Below is a small trained network, with its code and all its weights. Each question gives an input and a target symbol and asks what happens when units are switched off, that is, made to give their printed mean instead of their output.

import numpy as np


def w(rows, s, z=0):
    codes = np.array(rows[::2]) - 128.0
    scale = np.full(codes.shape[1], s)
    scale[-1] = z or s
    return codes * scale


def norm(h):
    return h / np.sqrt((h * h).mean(-1, keepdims=True) + 1e-5)


def f(y):
    return np.maximum(y, 0)


def softmax(a):
    e = np.exp(a - a.max(-1, keepdims=True))
    return e / e.sum(-1, keepdims=True)


def log_softmax(a):
    a = a - a.max(-1, keepdims=True)
    return a - np.log(np.exp(a).sum(-1, keepdims=True))


def net(x, mask):
    ids = ['Ξαγημσφ'.index(c) for c in x.split()]
    T = len(ids)
    res = E[ids] + P[:T]
    r = norm(res)
    for j in range(3):
        rows = slice(2 * j, 2 * j + 2)
        q, k, v = (r @ M[0][rows].T for M in (Q, K, V))
        z = softmax(np.where(np.tri(T) > 0, q @ k.T / 2**0.5, -1e9)) @ v
        o = O[0][rows]
        res = res + np.where(mask[j], z, o[:, -1]) @ o[:, :-1]
    y = f(norm(res) @ A[0][:, :-1].T + A[0][:, -1])
    res = res + np.where(mask[3:19], y, B[0][:, -1]) @ B[0][:, :-1]
    return log_softmax(norm(res)[-1] @ U[:, :-1].T + U[:, -1])


Q, K, V, O, A, B = {}, {}, {}, {}, {}, {}
E = w([
[134,136,142,108,164],'Ξ',
[170,175,138,94,166],'α',
[181,105,183,141,206],'γ',
[99,162,209,75,249],'η',
[87,92,190,117,213],'μ',
[143,161,150,176,119],'σ',
[221,147,165,96,204],'φ',
],0.015)
P = w([
[81,92,33,134,103],'0',
[171,129,118,160,145],'1',
[119,130,207,7,68],'2',
[158,128,116,165,130],'3',
[96,132,181,26,88],'4',
[127,134,92,128,128],'5',
],0.011)
Q[0] = w([
[112,93,142,81,10],'head 0',
[127,171,60,171,203],'head 0',
[132,174,183,149,121],'head 1',
[193,88,179,168,164],'head 1',
[163,207,165,166,193],'head 2',
[124,116,185,99,70],'head 2',
],0.011)
K[0] = w([
[167,167,247,159,126],'head 0',
[144,35,40,150,118],'head 0',
[172,132,153,160,97],'head 1',
[69,107,98,206,128],'head 1',
[58,119,61,102,120],'head 2',
[142,104,240,8,42],'head 2',
],0.011)
V[0] = w([
[169,3,105,89,185],'head 0',
[169,255,57,49,151],'head 0',
[159,17,156,156,106],'head 1',
[77,130,184,133,155],'head 1',
[41,116,74,108,74],'head 2',
[29,119,174,51,152],'head 2',
],0.0093)
O[0] = w([
[186,109,112,65,126,253],'head 0',
[149,254,125,116,132,153],'head 0',
[139,157,158,129,110,144],'head 1',
[125,180,47,101,107,143],'head 1',
[43,138,127,116,16,82],'head 2',
[60,121,50,114,170,195],'head 2',
],0.0091,0.0065)
A[0] = w([
[131,189,80,76,90,141],'neuron 0',
[180,156,35,214,154,212],'neuron 1',
[84,81,95,101,143,181],'neuron 2',
[167,132,39,102,5,77],'neuron 3',
[98,118,114,19,140,131],'neuron 4',
[150,132,185,95,154,117],'neuron 5',
[147,109,1,165,161,175],'neuron 6',
[30,162,146,131,107,31],'neuron 7',
[48,34,106,33,75,186],'neuron 8',
[245,104,64,128,17,146],'neuron 9',
[130,24,218,196,35,53],'neuron 10',
[63,200,32,84,87,117],'neuron 11',
[190,138,25,216,110,255],'neuron 12',
[114,175,151,75,162,150],'neuron 13',
[154,144,206,100,208,159],'neuron 14',
[181,107,152,197,50,71],'neuron 15',
],0.0083,0.0022)
B[0] = w([
[113,121,145,222,133,174],'neuron 0',
[39,150,95,63,140,168],'neuron 1',
[130,154,143,169,14,170],'neuron 2',
[147,115,70,179,141,140],'neuron 3',
[98,99,108,223,78,213],'neuron 4',
[76,183,92,161,128,194],'neuron 5',
[37,168,229,66,156,175],'neuron 6',
[138,83,159,131,190,149],'neuron 7',
[176,175,66,125,10,177],'neuron 8',
[135,37,133,161,70,166],'neuron 9',
[37,166,254,110,211,161],'neuron 10',
[157,69,204,195,184,186],'neuron 11',
[97,98,47,33,182,162],'neuron 12',
[188,70,96,140,175,209],'neuron 13',
[157,109,99,175,73,255],'neuron 14',
[181,123,199,86,119,146],'neuron 15',
],0.0066,0.0075)
U = w([
[147,111,112,251,66,6],'Ξ',
[145,230,102,190,97,174],'α',
[174,35,141,131,134,111],'γ',
[59,135,120,84,162,174],'η',
[86,83,86,121,75,213],'μ',
[111,105,222,195,103,162],'σ',
[173,156,123,124,108,28],'φ',
],0.011,0.0015)

Each question gives the input, a string of symbols that net reads in full, and the target symbol t.
The units are the heads (2 rows each of Q, K, V and O) and the neurons (one row each of A and B). Each row of codes is followed by its name. A weight is (code - 128) times the scale printed after its matrix; where a second scale follows, it is the last column's (O, A, B and U).
mask holds one flag per unit, heads first, then neurons. A switched-off unit (its flag False) gives its mean, the last column of its rows in O or B, instead of its output. The means were averaged over made-up inputs and are rounded, as every weight is.
A unit's drop is (log p(t) with every unit on - log p(t) with that unit switched off) / (log p(t) with every unit on - log p(t) with every unit switched off).
The circuit of an input: a set's keep is (log p(t) with only the set's units on - log p(t) with every unit switched off) / (log p(t) with every unit on - log p(t) with every unit switched off). Starting from the 12 units with the biggest drops (on a tie, the unit counted first), units are removed one at a time, each time the one whose removal leaves the highest keep (on an exact tie, the one counted first), for as long as the keep stays at least 0.8.
circuit, biggest first: the units of the circuit, biggest drop first
most important unit: the unit with the biggest drop
top k neurons: the k neurons with the biggest drops, biggest first
heads that matter: for each layer, one digit per head in row order, 1 if its drop is at least 0.15 and else 0, layers parted by /
drop of u: that unit's drop, to one decimal
input γ α σ η, target γ: heads that matter => 100
input φ σ σ η γ σ, target φ: heads that matter => 001
input η σ α γ, target η: circuit, biggest first => (head 2; neuron 6; neuron 1)
input η γ γ φ, target η: heads that matter => 001
input η γ γ μ, target η: circuit, biggest first => (head 2; neuron 6; head 1)
input γ Ξ η σ σ α, target γ: heads that matter => 101
input φ Ξ α Ξ, target φ: heads that matter => 101
input σ μ α α α φ, target σ: heads that matter => 101
input μ Ξ η μ α γ, target μ: most important unit => head 0
input σ α α γ, target σ: circuit, biggest first => (head 2; neuron 10)
input η η η γ φ α, target η: heads that matter => 001
input η η γ α, target η: heads that matter => 000
input η Ξ η α α γ, target η: heads that matter => 000
input Ξ γ σ γ, target Ξ: circuit, biggest first => (head 2)
input Ξ μ η φ α α, target Ξ: top 2 neurons => (neuron 11; neuron 0)
input γ γ γ μ γ σ, target γ: heads that matter => 101
input σ α α η μ α, target σ: drop of head 0 => 0.5
input η α γ μ, target η: drop of head 2 => 0.1
input Ξ η γ η, target Ξ: drop of neuron 4 => 0.2
input Ξ σ η μ, target Ξ: top neuron => (neuron 8)
